[[40 24]
 [25 39]
 [21 42]]
:
[[40]
 [25]
 [21]]

[[ -7  13 -18 -30 -12  13 -22 -21  -6   0 -16]
 [ 16  -3   4  34 -14  11  25   1   4  -3   5]
 [  6 -13  23  35   7  -4  16  -4 -10 -14   9]
 [ -5   4 -22  -3  16   5 -18  -3   8   5  24]
 [ -3   9 -10 -24 -17   1 -10  -9  12 -10 -19]
 [ -8  12 -10 -43 -12  17 -37 -12   5  40  -9]
 [-33   6 -24 -17  18  20 -55 -20  19  -4  10]
 [ 21  23 -11 -12 -21  18  18 -16  -8  16 -14]]
:
[[ -7 -18 -12 -22  -6 -16]
 [ 16   4 -14  25   4   5]
 [  6  23   7  16 -10   9]
 [ -5 -22  16 -18   8  24]
 [ -3 -10 -17 -10  12 -19]
 [ -8 -10 -12 -37   5  -9]
 [-33 -24  18 -55  19  10]
 [ 21 -11 -21  18  -8 -14]]

[[ 17   7  10  -8  -3 -19]
 [  3  -1  -5  -5  14 -15]
 [ -1  42  17  16   3   8]
 [ -1 -30 -10 -19   5   6]
 [-14 -47  -9 -19  -8   6]
 [ 24  20   2  10   6  -8]
 [  2  19  -5  33 -16  -6]
 [  4  31  36  23  18  -4]
 [-20  18 -24  19   4  -1]]
:
[[ 17  10  -3]
 [  3  -5  14]
 [ -1  17   3]
 [ -1 -10   5]
 [-14  -9  -8]
 [ 24   2   6]
 [  2  -5 -16]
 [  4  36  18]
 [-20 -24   4]]

[[  3   5  -2  -5   0  -7   1   5   3   0  -6]
 [  1   8  10   8   3  -4  -3   4  -9  -8   2]
 [ -6 -11   0   7   0  18  -3 -12  -5   2   8]
 [ -1  -5  -8  -8  -2   1   0  -5   7   7  -2]
 [  5  25  41  47  17 -10  -5  18 -38 -48   7]
 [ 19   4  -8   1   1  -1  -7 -11   4   2   4]]
:
[[  3  -2   0   1   3  -6]
 [  1  10   3  -3  -9   2]
 [ -6   0   0  -3  -5   8]
 [ -1  -8  -2   0   7  -2]
 [  5  41  17  -5 -38   7]
 [ 19  -8   1  -7   4   4]]

[[ 12  13 -10 -25   3  12  -4   0 -22   3   2]
 [ 35  50  34 -12  39  33   7 -35   4 -15  -2]
 [ 22  27  36 -21  41   8  -4 -47  -5 -13   6]
 [-12 -27  10   7   6 -14  -8  -4   1   9   0]
 [ 15   3 -13  -6   1   2   7  11 -20  -8 -21]
 [-13 -12 -10   4 -37   2 -16  -2 -31   1  -1]]
:
[[ 12 -10   3  -4 -22   2]
 [ 35  34  39   7   4  -2]
 [ 22  36  41  -4  -5   6]
 [-12  10   6  -8   1   0]
 [ 15 -13   1   7 -20 -21]
 [-13 -10 -37 -16 -31  -1]]

[[ 19  49   6  -8 -29  -9  -1  -7  -5]
 [ 33   5  41  16  -6  -1  37   2 -11]
 [-16  21 -33 -17 -14 -10 -32  -9  -3]
 [ 48 -38  48  -8 -40  -9  33 -14  -9]]
:
[[ 19   6 -29  -1  -5]
 [ 33  41  -6  37 -11]
 [-16 -33 -14 -32  -3]
 [ 48  48 -40  33  -9]]

[[  0  35  -5  16  -3 -39  21]
 [ 24  11 -25 -18   3  23  14]
 [  9   8  -3   5 -14 -43  29]
 [ 14   7 -48 -21   8  21 -17]
 [  3  15  34 -22  29 -12   5]
 [-11  20  14 -24  19  -8   6]
 [ -9   2  -8 -17 -16 -24  -7]
 [  2  20  41  -8  16   6  -3]
 [ 35  25 -20   4   3 -12  34]
 [ 22  -8   6 -19  -2  19   5]
 [ 24   3 -12   4  12  -8  14]]
:
[[  0  -5  -3  21]
 [ 24 -25   3  14]
 [  9  -3 -14  29]
 [ 14 -48   8 -17]
 [  3  34  29   5]
 [-11  14  19   6]
 [ -9  -8 -16  -7]
 [  2  41  16  -3]
 [ 35 -20   3  34]
 [ 22   6  -2   5]
 [ 24 -12  12  14]]
---
[[ 10 -41]
 [ 30 -43]
 [  8   0]
 [  8 -14]
 [ -6 -20]]
:
[[-41  10]
 [-43  30]
 [  0   8]
 [-14   8]
 [-20  -6]]

[[ -4   0 -11 -14   0 -14  -2  -6   3]
 [  1 -12  21   1  -2  19  -1  18  -7]
 [  5   3 -37 -26   4 -39   5 -12   0]
 [  6  22   4 -12  -4  -9 -14   2  10]
 [-10  13   4   1  22  21  13  10  10]
 [ -7 -10  26   9 -16  17  -5   4  -4]
 [  7  -9   1   0  40  -4  24  -4  -7]
 [  8  10   9   2 -12  12  -6  -7  -2]]
:
[[  3  -4   0 -11 -14   0 -14  -2  -6]
 [ -7   1 -12  21   1  -2  19  -1  18]
 [  0   5   3 -37 -26   4 -39   5 -12]
 [ 10   6  22   4 -12  -4  -9 -14   2]
 [ 10 -10  13   4   1  22  21  13  10]
 [ -4  -7 -10  26   9 -16  17  -5   4]
 [ -7   7  -9   1   0  40  -4  24  -4]
 [ -2   8  10   9   2 -12  12  -6  -7]]

[[  7   0   9 -29 -20  53  13  21  21 -12]
 [-10 -14  12 -14 -15 -13  21   0   1  -8]
 [  2  -9   8 -13  -9   0  25 -15  17  -9]
 [  6   2   7 -23 -22  44  11  24  16 -11]
 [-11  -3  -9  14  10 -26  -9 -16  -8   0]
 [ -3   4  -8  27  15 -45 -14 -19 -20  11]
 [ -8   4   8  -3 -13 -10   8  18 -11   5]
 [ 20   5  -2  -7   1  41  -6  12  19  -8]]
:
[[-12   7   0   9 -29 -20  53  13  21  21]
 [ -8 -10 -14  12 -14 -15 -13  21   0   1]
 [ -9   2  -9   8 -13  -9   0  25 -15  17]
 [-11   6   2   7 -23 -22  44  11  24  16]
 [  0 -11  -3  -9  14  10 -26  -9 -16  -8]
 [ 11  -3   4  -8  27  15 -45 -14 -19 -20]
 [  5  -8   4   8  -3 -13 -10   8  18 -11]
 [ -8  20   5  -2  -7   1  41  -6  12  19]]

[[ 49   9  -9 -14 -24 -17   4 -30]
 [  4 -34  -4  18 -15   8   6 -26]
 [ -7  14  16  -7  19  -2  16 -28]
 [ 39 -14  10 -15  25  -8 -10 -12]
 [ 37  13   3 -12 -18   4 -31 -23]]
:
[[-30  49   9  -9 -14 -24 -17   4]
 [-26   4 -34  -4  18 -15   8   6]
 [-28  -7  14  16  -7  19  -2  16]
 [-12  39 -14  10 -15  25  -8 -10]
 [-23  37  13   3 -12 -18   4 -31]]

[[  2  36  13   4  -7 -18 -19   0  15]
 [ 15  11 -11 -29 -12  12  -7 -41  10]
 [ 20   0  -8   8  -3 -14 -24 -26  22]
 [  6  34  -8 -22  -5   8  -4 -38  15]
 [-40  14 -14  -9 -12   0  -2 -31  -1]
 [ 29  14  -8 -13  14  16   7 -21  17]
 [ 34  23  -2   0  12   0  -7 -14  25]
 [-31  20 -11 -20 -16   4  -2 -36  -1]
 [ 29  34   0  -2  16   4  -1 -12  25]
 [  2  50   3  -7  -3  -6  -9 -21  20]]
:
[[ 15   2  36  13   4  -7 -18 -19   0]
 [ 10  15  11 -11 -29 -12  12  -7 -41]
 [ 22  20   0  -8   8  -3 -14 -24 -26]
 [ 15   6  34  -8 -22  -5   8  -4 -38]
 [ -1 -40  14 -14  -9 -12   0  -2 -31]
 [ 17  29  14  -8 -13  14  16   7 -21]
 [ 25  34  23  -2   0  12   0  -7 -14]
 [ -1 -31  20 -11 -20 -16   4  -2 -36]
 [ 25  29  34   0  -2  16   4  -1 -12]
 [ 20   2  50   3  -7  -3  -6  -9 -21]]

[[  0  -5 -26  30  29  46   3  33   4  11 -10 -55 -25]
 [  0  -5  -5 -21 -10  22  -9 -27  -3  13  13  15 -15]
 [ -5  -9 -13 -12  -6  21  -7 -12  -4   9   8 -11 -14]]
:
[[-25   0  -5 -26  30  29  46   3  33   4  11 -10 -55]
 [-15   0  -5  -5 -21 -10  22  -9 -27  -3  13  13  15]
 [-14  -5  -9 -13 -12  -6  21  -7 -12  -4   9   8 -11]]

[[ 0  0  0  0  0 30 52]
 [-1  0 -1  1 37 52 52]
 [ 0  0  3 41 53 53 53]
 [ 0 12 49 54 53 54 53]
 [ 5 47 53 52 53 52 53]
 [ 0  0  0  0 19 50 53]
 [ 1  1 23 51 53 53 54]
 [ 1 -1  0 31 52 53 52]
 [-1  1  0 -1  5 47 53]
 [ 0  0  0  1  0  8 48]
 [ 0  0  1  0  2 39 53]]
:
[[52  0  0  0  0  0 30]
 [52 -1  0 -1  1 37 52]
 [53  0  0  3 41 53 53]
 [53  0 12 49 54 53 54]
 [53  5 47 53 52 53 52]
 [53  0  0  0  0 19 50]
 [54  1  1 23 51 53 53]
 [52  1 -1  0 31 52 53]
 [53 -1  1  0 -1  5 47]
 [48  0  0  0  1  0  8]
 [53  0  0  1  0  2 39]]
